Below is a small trained network, with its code and all its weights. Each question gives an input and a class and asks what happens when units are switched off, that is, made to give their printed mean instead of their output.

import numpy as np


def w(rows, s, z=0):
    codes = np.array(rows[::2]) - 128.0
    scale = np.full(codes.shape[1], s)
    scale[-1] = z or s
    return codes * scale


def f(y):
    return y / 2 * (1 + np.tanh(0.7978845608 * (y + 0.044715 * y**3)))


def log_softmax(a):
    a = a - a.max(-1, keepdims=True)
    return a - np.log(np.exp(a).sum(-1, keepdims=True))


def net(x, mask):
    res = np.array(x, float).reshape(1, 4) / 4 @ E
    y = f(res @ A[0][:, :-1].T + A[0][:, -1])
    res = res + np.where(mask, y, B[0][:, -1]) @ B[0][:, :-1]
    return log_softmax(res[-1] @ U[:, :-1].T + U[:, -1])


A, B = {}, {}
E = w([
[152,152,82,143,100,103,129],'x0',
[104,99,104,134,207,8,181],'x1',
[194,56,116,158,148,200,199],'x2',
[34,62,44,153,118,165,97],'x3',
],0.014)
A[0] = w([
[161,139,162,142,29,245,14,143],'n1',
[141,155,129,44,28,209,162,158],'n2',
[3,59,9,169,125,162,135,37],'n3',
[246,232,243,89,138,96,166,60],'n4',
[86,135,115,204,240,32,195,179],'n5',
[166,86,139,200,126,156,185,5],'n6',
[154,172,151,171,85,225,53,170],'n7',
[120,80,63,85,192,62,161,163],'n8',
[71,209,108,107,164,95,51,22],'n9',
[40,168,121,140,110,89,44,44],'n10',
[188,190,195,92,134,82,226,48],'n11',
[21,38,39,146,119,145,88,91],'n12',
[108,124,93,154,180,95,144,124],'n13',
[107,89,107,158,219,61,140,127],'n14',
[190,29,128,126,83,188,215,83],'n15',
[199,35,82,112,154,159,198,72],'n16',
[2,132,70,181,130,153,109,44],'n17',
[152,179,108,166,129,163,104,137],'n18',
[84,111,44,145,143,185,77,105],'n19',
[215,116,128,114,167,181,210,2],'n20',
[104,228,143,41,154,98,95,51],'n21',
[70,166,185,82,113,78,1,53],'n22',
[131,125,130,149,38,128,147,90],'n23',
[136,82,133,121,201,27,165,130],'n24',
[127,148,133,129,116,158,127,91],'n25',
[218,41,94,207,171,201,165,68],'n26',
],0.01,0.003)
B[0] = w([
[45,177,200,62,49,68,208,250],'n1',
[105,157,129,58,99,120,200,199],'n2',
[238,85,127,120,145,205,128,243],'n3',
[255,26,166,93,206,224,90,233],'n4',
[86,179,191,49,64,103,196,231],'n5',
[109,157,96,213,131,114,49,172],'n6',
[81,129,194,106,27,108,216,216],'n7',
[88,152,177,92,50,125,188,202],'n8',
[87,169,83,171,182,120,79,186],'n9',
[107,163,86,177,164,80,56,195],'n10',
[197,68,138,106,134,235,129,196],'n11',
[201,16,168,103,163,229,121,235],'n12',
[96,135,139,85,125,118,142,169],'n13',
[51,110,145,96,54,53,171,200],'n14',
[124,181,58,156,180,54,111,211],'n15',
[84,155,124,202,165,65,83,203],'n16',
[203,104,158,146,138,153,114,203],'n17',
[112,94,156,106,135,108,158,150],'n18',
[176,74,145,143,146,178,146,195],'n19',
[126,143,92,163,164,106,94,188],'n20',
[120,126,36,140,160,109,59,184],'n21',
[95,201,19,180,227,70,64,208],'n22',
[111,136,144,123,127,152,127,144],'n23',
[95,159,162,77,66,127,158,208],'n24',
[115,138,145,118,114,117,134,140],'n25',
[80,154,53,206,201,53,75,222],'n26',
],0.0092,0.019)
U = w([
[45,140,221,53,37,106,207,250],'0',
[249,31,185,109,160,236,96,105],'1',
[67,159,66,204,182,72,42,40],'2',
],0.011,0.0018)

Each question gives the input, the list of numbers given to net, and the class t.
The units are the neurons (one row each of A and B). Each row of codes is followed by its name. A weight is (code - 128) times the scale printed after its matrix; where a second scale follows, it is the last column's (A, B and U).
mask holds one flag per neuron, in row order. A switched-off neuron (its flag False) gives its mean, the last column of its row in B, instead of its output. The means were averaged over made-up inputs and are rounded, as every weight is.
A unit's drop is (log p(t) with every unit on - log p(t) with that unit switched off) / (log p(t) with every unit on - log p(t) with every unit switched off).
unit that matters most: the unit with the biggest drop
k most important neurons: the k neurons with the biggest drops, biggest first
drop of u: that unit's drop, to one decimal
input [-4,-6,3,6], class 0: unit that matters most -> n1
input [6,7,-3,7], class 0: 3 most important neurons -> (n5; n14; n8)
input [3,-4,-5,-3], class 2: 2 most important neurons -> (n22; n5)
input [6,-7,-8,-7], class 2: 2 most important neurons -> (n22; n21)
input [-1,-5,-6,5], class 2: 3 most important neurons -> (n22; n10; n4)
input [1,0,-8,-8], class 1: 3 most important neurons -> (n4; n11; n26)
input [8,-6,3,6], class 0: 4 most important neurons -> (n1; n4; n7; n2)
input [-1,-6,7,-2], class 2: 2 most important neurons -> (n26; n15)
input [1,-1,-4,4], class 1: 2 most important neurons -> (n26; n12)
input [-6,-8,3,6], class 0: drop of n1 -> 3.2
input [0,1,8,-6], class 2: drop of n26 -> 0.3
input [-8,-5,7,-4], class 2: drop of n26 -> 0.1
